Below are the code and all the weights of a small trained network. Each question names an input and a target symbol and asks about switching units off, where a switched-off unit gives its printed mean instead of its output.

import numpy as np


def w(rows, s, z=0):
    codes = np.array(rows[::2]) - 128.0
    scale = np.full(codes.shape[1], s)
    scale[-1] = z or s
    return codes * scale


def f(y):
    return y / 2 * (1 + np.tanh(0.7978845608 * (y + 0.044715 * y**3)))


def softmax(a):
    e = np.exp(a - a.max(-1, keepdims=True))
    return e / e.sum(-1, keepdims=True)


def log_softmax(a):
    a = a - a.max(-1, keepdims=True)
    return a - np.log(np.exp(a).sum(-1, keepdims=True))


def net(x, mask):
    ids = ['γζθστψω'.index(c) for c in x.split()]
    T = len(ids)
    res = E[ids] + P[:T]
    u = 0
    for l in range(2):
        r = res
        for j in range(3):
            rows = slice(2 * j, 2 * j + 2)
            q, k, v = (r @ M[l][rows].T for M in (Q, K, V))
            z = softmax(np.where(np.tri(T) > 0, q @ k.T / 2**0.5, -1e9)) @ v
            o = O[l][rows]
            res = res + np.where(mask[u + j], z, o[:, -1]) @ o[:, :-1]
        u += 3
        y = f(res @ A[l][:, :-1].T + A[l][:, -1])
        res = res + np.where(mask[u : u + 16], y, B[l][:, -1]) @ B[l][:, :-1]
        u += 16
    return log_softmax(res[-1] @ U[:, :-1].T + U[:, -1])


Q, K, V, O, A, B = {}, {}, {}, {}, {}, {}
E = w([
[83,163,133,180,226,184,142,133],'γ',
[102,128,49,142,64,184,85,126],'ζ',
[56,141,124,154,235,145,51,201],'θ',
[109,36,193,63,100,65,181,135],'σ',
[26,253,157,72,130,110,103,207],'τ',
[232,58,77,109,145,76,180,142],'ψ',
[111,175,138,55,140,71,141,55],'ω',
],0.012)
P = w([
[125,61,3,112,151,218,214,165],'0',
[161,167,134,160,62,233,153,98],'1',
[139,136,161,152,73,210,152,75],'2',
[136,122,152,123,118,163,91,100],'3',
[132,114,146,97,147,138,82,88],'4',
[113,127,140,100,141,101,93,61],'5',
[97,128,135,120,151,88,101,64],'6',
[107,81,148,121,139,100,109,104],'7',
],0.0064)
Q[0] = w([
[40,157,163,211,255,209,68,138],'0.h1',
[110,113,187,60,91,69,141,77],'0.h1',
[132,121,122,98,77,91,110,94],'0.h2',
[156,147,85,176,164,177,79,166],'0.h2',
[153,60,104,36,97,79,144,170],'0.h3',
[189,156,18,156,106,146,105,189],'0.h3',
],0.0065)
K[0] = w([
[81,131,150,26,159,5,88,84],'0.h1',
[122,134,53,169,203,191,158,188],'0.h1',
[88,153,100,183,152,146,105,182],'0.h2',
[125,118,152,102,133,73,173,2],'0.h2',
[166,129,59,64,74,109,214,103],'0.h3',
[189,93,169,153,92,107,146,137],'0.h3',
],0.0061)
V[0] = w([
[150,54,176,127,129,94,150,252],'0.h1',
[121,118,147,38,75,26,135,29],'0.h1',
[167,123,223,149,128,97,65,54],'0.h2',
[75,253,134,109,121,156,90,90],'0.h2',
[171,144,158,111,136,133,190,102],'0.h3',
[143,131,95,89,180,125,156,115],'0.h3',
],0.0057)
O[0] = w([
[146,174,254,169,146,150,124,184,104],'0.h1',
[164,142,122,104,82,221,88,118,84],'0.h1',
[170,160,121,165,83,124,144,91,4],'0.h2',
[119,171,76,109,150,114,129,98,166],'0.h2',
[199,92,71,114,88,113,180,77,111],'0.h3',
[161,90,93,147,155,119,182,159,153],'0.h3',
],0.009,0.0035)
A[0] = w([
[127,105,126,186,254,146,103,166,192],'0.n1',
[52,174,141,41,115,78,177,94,196],'0.n2',
[71,147,43,72,131,196,89,154,164],'0.n3',
[118,175,93,92,152,231,68,152,167],'0.n4',
[149,136,58,166,213,76,253,90,229],'0.n5',
[90,134,140,105,142,162,91,227,200],'0.n6',
[81,96,237,79,152,60,125,115,151],'0.n7',
[221,63,173,113,119,177,146,220,205],'0.n8',
[180,60,57,114,216,106,117,103,253],'0.n9',
[247,122,66,39,113,120,181,97,177],'0.n10',
[95,88,208,149,199,138,65,124,155],'0.n11',
[70,68,41,88,98,223,99,152,254],'0.n12',
[152,138,184,85,67,190,145,111,167],'0.n13',
[94,198,177,124,141,194,81,145,140],'0.n14',
[63,193,234,191,189,144,118,193,162],'0.n15',
[55,189,179,107,159,69,147,135,174],'0.n16',
],0.0063,0.0028)
B[0] = w([
[156,100,94,195,129,189,194,129,196],'0.n1',
[165,162,169,59,189,141,127,129,247],'0.n2',
[80,168,125,95,185,134,182,92,243],'0.n3',
[110,188,143,90,113,167,170,80,217],'0.n4',
[191,3,77,119,147,130,106,175,207],'0.n5',
[79,157,129,129,102,146,167,151,217],'0.n6',
[101,167,187,127,182,133,89,96,206],'0.n7',
[141,89,191,106,73,105,170,113,168],'0.n8',
[149,23,66,179,99,86,142,89,220],'0.n9',
[181,62,75,143,99,138,116,127,176],'0.n10',
[129,140,164,203,143,202,87,115,177],'0.n11',
[22,109,103,97,147,126,183,94,255],'0.n12',
[76,104,109,125,98,147,147,165,137],'0.n13',
[170,200,146,127,82,138,134,132,192],'0.n14',
[152,164,136,172,119,157,150,194,221],'0.n15',
[164,174,152,112,201,127,129,165,227],'0.n16',
],0.0067,0.0054)
Q[1] = w([
[113,175,89,224,41,233,246,157],'1.h1',
[51,133,218,90,127,147,52,110],'1.h1',
[154,141,45,113,24,155,161,253],'1.h2',
[82,147,69,208,147,207,169,157],'1.h2',
[232,129,109,65,144,61,123,89],'1.h3',
[123,127,230,121,225,172,37,111],'1.h3',
],0.0038)
K[1] = w([
[194,131,145,133,111,70,9,88],'1.h1',
[70,158,117,78,132,152,176,142],'1.h1',
[171,110,159,180,79,102,54,81],'1.h2',
[61,195,143,104,80,61,3,68],'1.h2',
[139,42,187,116,116,139,205,139],'1.h3',
[86,154,222,125,125,164,200,178],'1.h3',
],0.006)
V[1] = w([
[142,69,58,253,81,89,67,169],'1.h1',
[92,67,106,90,158,38,189,150],'1.h1',
[216,123,149,153,127,101,173,175],'1.h2',
[188,47,37,137,72,78,152,34],'1.h2',
[195,47,63,133,72,101,127,73],'1.h3',
[138,83,230,130,87,167,166,154],'1.h3',
],0.0052)
O[1] = w([
[33,86,234,136,254,129,25,118,2],'1.h1',
[207,174,207,65,25,23,21,70,241],'1.h1',
[29,238,125,76,172,169,96,201,89],'1.h2',
[141,120,207,84,174,105,226,172,36],'1.h2',
[145,87,134,84,156,144,165,128,7],'1.h3',
[45,125,135,89,29,178,159,62,151],'1.h3',
],0.0052,0.0066)
A[1] = w([
[93,123,201,135,243,129,68,199,186],'1.n1',
[118,85,180,102,208,157,175,193,90],'1.n2',
[61,72,120,78,208,159,135,179,183],'1.n3',
[41,120,104,137,218,138,191,221,101],'1.n4',
[183,65,42,120,110,92,143,181,187],'1.n5',
[105,43,80,165,112,77,47,143,137],'1.n6',
[34,218,113,71,78,190,50,98,247],'1.n7',
[67,204,100,160,118,189,103,93,133],'1.n8',
[85,220,108,3,72,81,216,201,71],'1.n9',
[105,105,61,130,115,31,109,165,250],'1.n10',
[135,154,110,143,149,242,121,170,182],'1.n11',
[216,149,186,65,127,52,159,183,169],'1.n12',
[247,99,82,112,98,97,165,174,187],'1.n13',
[167,126,175,8,141,23,87,101,167],'1.n14',
[138,192,173,63,134,51,145,197,144],'1.n15',
[126,45,199,32,80,93,57,105,148],'1.n16',
],0.0049,0.0025)
B[1] = w([
[63,254,151,120,170,205,130,103,162],'1.n1',
[121,191,142,62,155,100,162,176,166],'1.n2',
[127,178,171,69,96,150,150,121,164],'1.n3',
[138,181,68,125,100,68,164,124,142],'1.n4',
[171,141,206,67,134,171,113,145,175],'1.n5',
[98,192,186,37,81,123,99,103,151],'1.n6',
[110,80,136,60,122,76,143,134,253],'1.n7',
[137,52,116,116,107,102,149,153,218],'1.n8',
[109,86,150,89,181,54,106,189,215],'1.n9',
[123,184,177,113,92,224,170,119,164],'1.n10',
[155,122,89,156,83,58,88,128,172],'1.n11',
[150,64,92,202,158,143,122,154,183],'1.n12',
[180,150,202,135,90,211,58,196,177],'1.n13',
[144,145,52,226,120,155,110,115,205],'1.n14',
[133,137,85,176,163,112,133,176,166],'1.n15',
[93,119,83,240,153,106,182,86,200],'1.n16',
],0.0053,0.011)
U = w([
[198,209,184,130,69,180,120,101,85],'γ',
[100,168,104,222,214,139,161,106,57],'ζ',
[115,196,151,53,167,82,145,181,52],'θ',
[149,77,63,254,129,50,77,108,68],'σ',
[57,91,96,91,114,130,200,3,254],'τ',
[191,74,127,141,180,177,156,168,184],'ψ',
[90,163,207,108,156,159,30,83,164],'ω',
],0.0053,0.0023)

Each question gives the input, a string of symbols that net reads in full, and the target symbol t.
The units are the heads (2 rows each of Q, K, V and O) and the neurons (one row each of A and B). Each row of codes is followed by its name. A weight is (code - 128) times the scale printed after its matrix; where a second scale follows, it is the last column's (O, A, B and U).
mask holds one flag per unit, layer by layer, with each layer's heads first. A switched-off unit (its flag False) gives its mean, the last column of its rows in O or B, instead of its output. The means were averaged over made-up inputs and are rounded, as every weight is.
A unit's drop is (log p(t) with every unit on - log p(t) with that unit switched off) / (log p(t) with every unit on - log p(t) with every unit switched off).
unit that matters most: the unit with the biggest drop
top k neurons: the k neurons with the biggest drops, biggest first
top k neurons in layer l: the k neurons of layer l with the biggest drops, biggest first
which heads matter: for each layer, one digit per head in row order, 1 if its drop is at least 0.15 and else 0, layers parted by /
input θ θ σ, target ω: unit that matters most : 0.h1
input ω θ θ ω, target ψ: top 2 neurons : 0.n5, 0.n12
input ζ ω ζ τ θ, target σ: which heads matter : 001 / 011
input θ γ τ ψ σ, target ω: which heads matter : 100 / 110
input ω ψ σ τ σ, target ψ: which heads matter : 001 / 110
input σ σ ψ τ ψ γ, target ω: which heads matter : 001 / 100
input ω ω σ, target ψ: which heads matter : 101 / 011
input ζ τ θ ψ, target ψ: which heads matter : 000 / 011
input σ σ ζ τ γ γ, target σ: which heads matter : 000 / 010
input ζ ω τ σ θ, target σ: top 2 neurons in layer 0 : 0.n2, 0.n11
input ψ ω ω, target θ: top 2 neurons : 0.n9, 0.n1
input ζ ζ γ, target ψ: which heads matter : 100 / 011
input ζ ψ σ τ γ, target σ: which heads matter : 010 / 011
input ζ τ ω θ θ γ σ, target σ: unit that matters most : 0.n12
input τ τ τ ω τ ω, target γ: which heads matter : 010 / 110
input ζ ψ σ, target σ: top 2 neurons : 0.n12, 0.n3
input σ ζ γ, target γ: which heads matter : 100 / 000
input θ ζ ζ τ σ ω, target ω: top 2 neurons : 0.n1, 0.n15
input ψ τ ω, target θ: which heads matter : 001 / 010
input ζ θ ψ γ θ, target ω: top 2 neurons : 0.n15, 0.n1
input γ ψ τ ψ σ θ ψ γ, target ω: which heads matter : 000 / 100
input θ ψ γ γ ζ θ, target ζ: unit that matters most : 0.n1
input ζ γ τ ζ ω, target σ: top 2 neurons : 0.n12, 1.n14
input γ ζ τ σ ζ τ ω, target ζ: top 3 neurons in layer 1 : 1.n14, 1.n1, 1.n16
input ψ τ γ ω σ, target θ: top 2 neurons in layer 0 : 0.n1, 0.n5
input ζ θ σ ψ γ ζ σ ω, target σ: top 3 neurons : 0.n12, 0.n3, 1.n14
